
[[  71   59   49  -62  180  -26  -62  129 -147  151   26  -60   21   95
   -76  130  -46   61 -206   68   86   26  -94   50 -181 -120  -19   36]
 [ -78   -3  -10   37  -50 -103 -159  133  243 -176  129 -244   20   61
    59  -50 -114  -76   33  135  -32  -49   -2  109  -30   33   35  -55]
 [-155 -452 -161  208 -163  175  234 -430   44 -111  267 -212  177 -164
    33   10  171   24  160   39 -330  285  -31  146  164   46  535   15]
 [   8  -43  -13  -37   45  -43  265 -109    4   87    3   10  143  -21
    41 -156   36 -118  108  -86 -109  208   23   28   84   45  119   24]
 [  88   58   94  -11   70 -128   35  133  -13  112   -4 -121   -9   81
   -15  -50  -68    5 -143  -73   19  121   -6    6  -85  -29  -49    0]
 [  65  160  -66  -92   -9 -123  -20  174   89   17  -17  -91   -6  144
    43  -31 -116 -124  -25   37  -18 -103  -50   68  -25   26  -96  -61]
 [   8 -113   65   30   63 -104  -59   77   75    1   10 -187   83    5
    61  -64  -16  -50  -12   50  -88  123  -51   58  -37  -20  126   51]
 [  52   -1  195   66  -27 -197  238   24   73   65   95 -170  -43   21
   -37 -263  -31   18 -151 -306  -14  366  155  -37   30   41  -11  -53]
 [ 112   19  -37 -108   86  -85  179   20  -64  173 -119   20  112   48
    56  -93    9 -156   32  -68 -115  108  -68   20   45   19   48   38]
 [ 206  -64  -25 -116   82 -143  122   77 -128  233 -171  -64   71   77
    62  -67   51 -159 -113 -139 -204  133 -144   24   61   -8  107   49]
 [  42   27   65   55  -49 -129 -249  285  194  -67    5 -300  -14   83
    25   46 -139   96  -97  195   54  -91  -53   55 -190  -16 -110  -28]
 [ 162  246 -180 -233   94   65  -23  210 -163  171  -59   50   34  164
  -149  272 -114   55 -175  215  168 -286 -145   35 -209  -40 -254 -107]
 [  34  123  -48  -91   69 -101   24  103   23   40   20  -43   15  123
    40  -55  -86 -169  -13  -16  -35  -18  -43   75   11    0  -12  -26]
 [  -2  118  -53  -89  126  -30  137   11    0   79  -13   63   99   57
    50  -77  -74 -167  138   24   -1   28   -9   43    5    8   -5   27]
 [  16   83  -59  -96   67 -100  -31  110   35    3   41  -75   27  118
    41  -32  -73 -175  -25   21  -57  -40  -68   99   13   -7   34  -24]
 [  59  243   66  -63   68 -124  231   76  -26  131   67   23  -61  123
   -56 -139 -123  -68 -100 -214  101  139  100  -16  -22    9 -160  -70]
 [ 165   88 -232 -419  411  257   77  274 -256   88   81   61   60  -33
  -532  253 -268  -31 -248   90  486 -170  101 -230 -189  135 -446 -364]
 [-204  -79 -109  118 -195  104  284 -288  218 -187  293  -90  132  -78
    -8 -104   15   30  234   62  -68  141  137  103   95  116  165  -99]
 [ 127  310 -143 -158    2   15  -11  240  -23  113  -65   12    5  169
   -94  189 -172   72  -85  213  190 -289  -83   21 -215    1 -334 -112]
 [  86  -62   38    3   60 -110 -143  193   47   51  -75 -208   51   51
    48   20  -58  -13  -74  107  -51   15 -105   37 -112  -31   22   41]
 [  36  175 -100 -146  130  -34   -7  126   -8   84  -72   53   95  115
    58   33 -100 -158   92  148   23 -139  -99   72  -62  -16  -70   20]
 [ 124  201 -178 -321  220  144   99  107 -335  175  157  106   -1  142
  -362  290  -68   58 -393   25  253 -139  -56   15 -152  -54 -193 -215]
 [ -56  -14  -51   -7  -93  -51  207  -97  147  -62  111  -79  101    1
    29 -165    6  -93  107  -38 -103  121   60   74  107   93   95  -70]
 [  -4   39   54  -42  123  -95   61   35  -19   56   74  -48   44   66
     9  -81  -31 -100  -54  -61  -18  135   -6   62   -6  -37   72   21]
 [-119 -309 -165  114 -108  157  446 -488  -53    3  229  -39  175 -130
    19  -79  181  -60  175 -121 -305  347   18  112  232   59  471    6]
 [  14    5   66  -16  168  -66  -97  123  -27   67   21 -101   53   59
    15   28  -61  -27  -68   82   23   54  -69   59 -125  -84   46   67]
 [  67  101 -129 -350  443  245  107   48 -465  184  251  155   42   51
  -490  333  -67   65 -432   13  374  -21    0  -42 -192  -87 -137 -204]
 [ 114  125 -116 -152  133  -47 -107  194  -92  125  -84  -28   29  160
    28  132  -89 -130  -78  131  -21 -171 -182   87  -92  -62  -36   13]
 [  15  179   15  -46   36  -85  124   90   84   47   13  -16   30   78
    10 -104 -121  -69   51  -13   72   35   56    9  -45   35 -133  -37]
 [ -68 -104   72   41   40  -69  178 -114   49  -11  145 -100   90  -31
    13 -175   36  -72   17 -122  -93  287   68   57   79   15  195    9]
 [-296 -275 -107  305 -273  174  366 -491  190 -269  542 -231   23 -142
   -55 -106   41   77  153 -122 -162  354  213  122  189  108  390 -140]
 [-113    0   46   -1  209  -21 -200   86   30  -52  131  -98   81   48
    38   59  -78  -71   18  199   46   -4  -71  124 -127 -107  123   83]
 [  -6   84  -51  -42    6 -117 -191  207  154  -92   57 -183   -7  132
    59    8 -130 -121  -21  137  -24 -139  -75  115  -50    0  -20  -48]
 [ 102  280 -106 -149   31  -12  -58  226  -43   91    4  -20  -27  187
   -92  178 -148   43 -154  164  157 -242  -87   59 -190  -36 -247 -103]
 [  97   73  -35 -104   56  -91  162   52  -15  139  -93   10   88   66
    49  -95  -25 -135   34  -43  -69   61  -42   20   24   31  -16    9]
 [  39   52  -96 -163  271  -12  -98   94 -150  134  -67   60  123  108
    65  110  -33 -211   23  156  -57  -97 -202  115  -58 -107  112  111]
 [  -4  177  -18 -138  238   71  -66  105 -205  104  173   34    3  129
  -193  238  -86   87 -256  132  230  -76  -64   81 -229 -142  -83  -40]
 [  91  217   -4  -61  -12 -112   84  177   83   83  -55  -49  -11  117
    12  -65 -150  -38    0    1   76  -39   19   -6  -81   38 -217  -60]
 [  61   66    6 -118  210  -70  194  -27 -168  203  -15   91   76   74
    17  -82   10 -181  -32 -138  -62  171  -48   42   36  -55   95   65]
 [ -35   26   58  157 -381 -125  194   43  460 -195   88 -298   33  -47
    10 -250 -105  171  135   23   35  108  224  -31  -15  220 -200 -186]
 [ 117   55  -56  -97   27  -93  107   88   10  128 -135  -29   97   67
    67  -65  -28 -119   44   12  -87   11  -77   24    6   33  -22   11]
 [ 136  220  -74 -160   63  -78   58  161 -120  146   30  -12  -73  196
   -82   67 -100  -65 -232  -72   53  -74  -67   50  -59  -32 -136 -100]
 [ -95   25  -60   24 -104  -10  191  -86  208 -101  120  -69  113  -20
    32 -141  -47  -50  197   53  -28   70   92   56   52  106   21  -72]
 [   0  131   -5  -89  116 -107   12   90   -3   34   82  -32    0  127
    14  -57  -83 -164  -64  -49   -7   25  -25   86    2  -32   19  -20]
 [  37  182  -23 -100  102 -103   41  122  -19   64   57  -22  -34  145
    -3  -41 -119 -153  -72  -65   24   -6  -14   58  -16  -19  -61  -45]
 [-147   15   32   40  -33  -91  119  -73  174 -159  279 -133    8   30
     0 -194  -52 -117   25 -112  -40  178  131   99  102   53  120  -91]
 [  36   99  -72 -126  191  -42  -97  129  -95   92   -7   -6   44  137
    36   90  -75 -158  -48  106  -19  -92 -152  108  -69  -84   46   47]
 [-218 -501 -248  629 -394  337  404 -539  210 -224  442 -447 -122 -246
    47    8 -145  108  384 -140 -283  388  200  -17  168  179  412  -99]
 [  48  106   -9  -96  129 -102   59   83  -56   98   29  -18    4  116
    11  -54  -68 -164  -71  -87  -25   60  -37   58    8  -33   20   -5]
 [-198 -218 -162  221 -256  168  414 -440  147 -159  361 -143   79 -128
   -17  -97   45   34  224  -75 -182  279  151   89  177  128  306 -108]
 [  68  -36   95    5  110 -112  -58  141  -17   93  -11 -160   30   50
     6  -11  -40    3 -129    5  -12  114  -57   32 -105  -59   36   49]
 [  13   45  -23 -118  189  -66   77   -4 -122  111   47   37   61   93
    24  -37    2 -196  -47  -67  -75   95  -75   94   37  -64  139   46]
 [-158 -234 -144  187 -248  161  520 -482   95  -91  310  -88  115 -145
   -28 -137   98   37  214 -143 -206  349  154   67  208  139  317  -95]
 [  73  266   -3 -110  116  -60  148  103 -106  159   52   57  -47  156
   -75   -1 -122  -52 -132 -100  120   20   17   16  -78  -38 -161  -54]
 [ -21   31    4  -27   18  -68  276  -86   53   37   69   -2   83    2
    22 -198  -16 -122   91 -133  -56  201   85   22   92   65   54  -30]
 [-155 -340 -223  213 -252  225  507 -558   28  -73  311 -107  131 -167
    -3  -55  141   19  232 -110 -304  335   78   97  237  117  447  -65]
 [  32  -42  -49  -78   96  -30  150  -35   -9   95  -70   14  175   -7
    65  -82   21 -140  127   29 -101  102  -55   41   37   24  107   56]
 [ 114   91  -55 -133  135  -41  -69  154 -150  158  -31  -35   27  142
   -34  148  -37  -30 -181   90    4  -85 -167   85 -125  -95  -11   12]
 [ -56 -110  -21  -70  163  -36  183 -170 -104   57  126   23  127    8
    37 -121   91 -231   18 -138 -185  247  -37  115  152  -33  324   56]
 [  78  218  -74 -116   38  -97  -29  185   -8   57   38  -58  -61  190
   -17   41 -132 -107 -134    2   32 -117  -66   77  -57  -21 -115  -82]
 [ 124  253  -22  -93  -23 -104   95  188   33  118  -61  -29  -20  144
   -21  -18 -137   -1  -69    3   91  -73   -5    2 -103   28 -247  -75]
 [ -52   91   16  -38   35 -110  164  -20   76  -25  155  -41    8   72
     9 -182  -59 -163    4 -152  -31  152   87   64   89   37   48  -63]
 [-296 -123   69  227 -170   32  267 -326  229 -259  512 -196   22  -86
   -70 -193   17   90   55 -126  -24  359  253  117  102   61  255 -116]
 [ -62   39  -39  -32  -20 -102   89  -10  127  -84  154  -99   23   67
    39 -149  -49 -177   29  -74  -85   82   41  100  105   52   92  -73]
 [ -26  230  -74 -124  208    8  -64  133  -38   65   11   79   60  128
    17   91 -151 -123   72  192  127 -158  -76   80 -141  -70  -97   34]
 [ 109   18   80   37  -41 -142 -142  261  114   34  -44 -269  -22   80
     3   24 -106  106 -156   88   34  -10  -50   14 -170  -10 -117  -26]
 [  41  211   -2  -71   26 -134   55  144   48   32   70  -66  -65  152
    -8  -82 -141 -114  -88  -94   45    0   27   44  -16   12 -120  -84]
 [ 131   88   21  -57   36  -56  -83  212  -59  114   -4 -147  -16  117
   -97  147  -73  139 -257   98   96  -61  -93   31 -208  -64 -132  -50]
 [  43  -69   26  -68  174  -82   43   10 -101  128  -13  -42   97   42
    48  -49   35 -144  -50  -50 -123  155  -98   73   18  -64  187   87]
 [  10 -174  143  116 -127 -153  199  -51  165  -25   91 -255   52  -59
    10 -246   46   44  -50 -186 -128  355  113    1   69   82  123  -44]
 [ -99  -90 -153   47 -191   75  329 -270  138  -77  149  -45  166  -63
    27 -104   66  -23  223   32 -155  126   57   92  132  122  177  -69]
 [ -84   91   39  -90  292  -32   14   -5 -128   67  161   61   48   90
   -13  -12  -46 -168  -51  -24   43  110  -28  105  -33 -119  130   68]]

[ -12  -92 -152  192  179  -14 -172  354  317   -9 -323 -328 -147  -66
 -170  227   68   65  184  -83  145 -244  150  -72   43  236 -131 -309
  -33] : 23
[-122   48   33   94  101  -15 -249    7   76  -44   57 -312   12   63
 -302   94 -330 -125 -118 -108  234   23  -30 -244  -48  186  -23 -108
 -196] : 1
[ -85 -132  -52  -62  316  -25  -14  103  300 -143 -233 -402 -217  122
 -486  305  -33 -105  -22  -73  279 -392  156   29  260  457  196  221
  111] : 32
[   0   94 -134   90   53   36 -268  149  -43  114   33 -145    9  -81
 -111   37 -159   -5  -51 -123   59  -11  -79 -201   65   80 -116 -106
   38] : 61
[-104  452   40   51 -158   66  -82 -159 -448 -139  337   77  182  -16
   24 -224 -150 -236 -203 -215   23  239 -172 -200 -137 -240 -239  -12
  -73] : 67
[ 134  218    2   -5   34   80  -83  -51   65  138   23  -56 -115  -48
    3   72  -74   -4 -228  -20  107  156    4 -271 -129   83 -142  -86
   50] : 68
[  22  260  -78 -157 -190   96 -143 -256 -440   51  407  230   86  -65
   95 -131 -223 -157 -226    7   22  395 -258  -90  -58 -191 -175  336
  157] : 16
[ -15  163  -53 -142 -185   43 -235 -306 -454   74  422  242   78    1
  105 -158 -346 -149 -259   48   36  468 -272 -123 -112  -54 -196  365
  111] : 42
[  44  336  -26  -20 -119   83 -249 -180 -378  201  439  104  144  -58
    3 -195 -286 -107 -307  -65   -6  338 -249 -315  -73 -142  -41   48
   69] : 44
[ -85 -154 -143  139  277  -73 -143  303  201  -55 -314 -313 -170   68
 -286  160   73    9  127 -122  103 -419  166  -10  212  476   39  -56
  112] : 30
[ -85  115  -95 -220 -120   41  -64 -264 -434 -114  354  180   51   25
  -52  -96 -153 -238 -115   34   71  225 -199  130   69  -79  -22  551
  225] : 18
[   2  460   67   92 -169   43 -152 -194 -399   63  351   93  125  -19
  158 -297 -122 -141 -267 -121  -30  398 -130 -337 -323 -187 -203 -210
  -63] : 50
[-124   87 -115  230   32  -47 -169  198 -265  -83  -13   61   73   32
  -31 -173   42  -60   85 -175  -94 -181  -22  -61  121  191 -159  -93
   60] : 62
[ -54  281  -71   49  -64   56  -84  -30 -446  -34  305  203  178  -12
  -77 -218  -62 -160 -114 -142  -81  -13 -186  -89  187  -73  -11  163
  153] : 45
[  61   15  -88   52  173   38 -256  161  276  162 -177 -351 -168  -59
 -175  250 -206   62 -130 -101  194  -41   37 -294   -6  279 -151 -155
  -13] : 48
[  47   35  -33   36 -205   55 -287 -155 -194  140  377  266  140  -74
   67  -71 -357  -59  -91  182   74  475 -254 -162 -147 -123 -159   38
  -98] : 64
[  42 -100  -36   80  183  -31 -154  106  257   67 -261 -151 -230   64
  -90  188  -89   61  -86   -3  141  -80  121 -191  -26  494 -172  -58
   24] : 36
[  68  310 -102  -92 -226  133  -49 -146 -423    1  319  347  100 -136
  180 -128  -67 -119 -133  -11  -33  317 -233  -37  -14 -276 -290  247
  166] : 3
[   0  -36  -92  -54  125   19 -287   26  164  109  -93 -312 -175  -16
 -147  243 -314    2 -165  -64  233   82  -24 -222  -42  292 -200   68
    6] : 22
[ -34 -200  -49  152  177  -12   60  247  331 -225 -360  -27 -155   48
 -227  279   99  -11  189   27  173 -359  164  100  210  398 -137   16
  -37] : 31
[   4  146 -213  -50 -100   59    2   34 -382  -72  172  249   49  -93
   57 -140  196 -107  104  -16  -93  -12 -103  189  172 -149  -57  259
  329] : 54
[ -40  182 -163  -42 -143   92   11   17 -268 -161  250   93  125 -140
  -65  -57  124 -187  165   -2   51   71 -122  201   84 -386   -4  126
  130] : 40
[ -33  570  -93   -8  -99   34  -66 -123 -733   26  265  179   57    7
  255 -442  139 -145 -289 -328 -246  123 -113 -192  -62  -65 -239  117
  359] : 7
[ -44  230  -81  -50 -156    7 -348 -205 -440  156  408    9   91  -30
  109 -229 -288 -123 -207  -40   12  469 -219 -215 -246 -121 -138   57
   69] : 37
[ -16 -108 -119  -64  211   67  105  193  331 -217 -244 -243 -163  -28
 -412  383   97  -84  140  -22  268 -395  115  176  332  180   84  215
  113] : 27
[  -7  135 -125  -58    3   63   12    3 -204  -64  191   63   47  -36
 -182  -46   98 -144   23  -17   25  -95  -70  105  213  -82  165  224
  239] : 12
[  30  276 -106 -135 -157   90  -72 -194 -494   25  343  304   67  -53
  118 -175  -82 -137 -193  -32  -56  251 -219  -33   45 -127 -164  374
  268] : 52
[  73 -127 -154  114  171   60   83  338  264 -113 -372   98 -153  -56
 -159  280  189   67  173  -14   61 -443  110   93  382  331 -174   94
  157] : 71
[  -6  193  -89 -137  -77   52  -31 -185 -439  -26  297  267   41   20
    0 -155  -45 -163 -166  -15  -36  112 -164   29  131    4  -22  442
  300] : 49
[ 146  462   12  -78  -77   98 -198 -226 -151  295  369 -209   -9 -104
   45 -135 -125  -81 -354  -48   85  476  -89 -401 -381 -267   52 -245
   58] : 9
[  35  160  -91  -55   51   57    9  -21 -189    6  135   89  -14    1
 -137  -54   71 -102  -94  -36   -5 -100  -46   -2  201   70  118  234
  273] : 43
[ 158   26    6  -84   12  109  -31 -107  194   85   71   79  -97  -56
 -118  218 -172  -28 -162  165  206  173  -53 -129    4   77  -46  137
   14] : 35
[  42 -247 -208  -10  150   -1  -45  245  389  -60 -328 -249 -266  -73
 -150  335  188   42  277  121  213 -175  184  198   56  200  -36   -8
  131] : 56
[ -81  172 -175 -147  -65   21  -38 -108 -469 -101  241  110   23    4
  -13 -171   81 -195  -23  -71  -34   46 -114  160  118  -75   10  405
  348] : 60
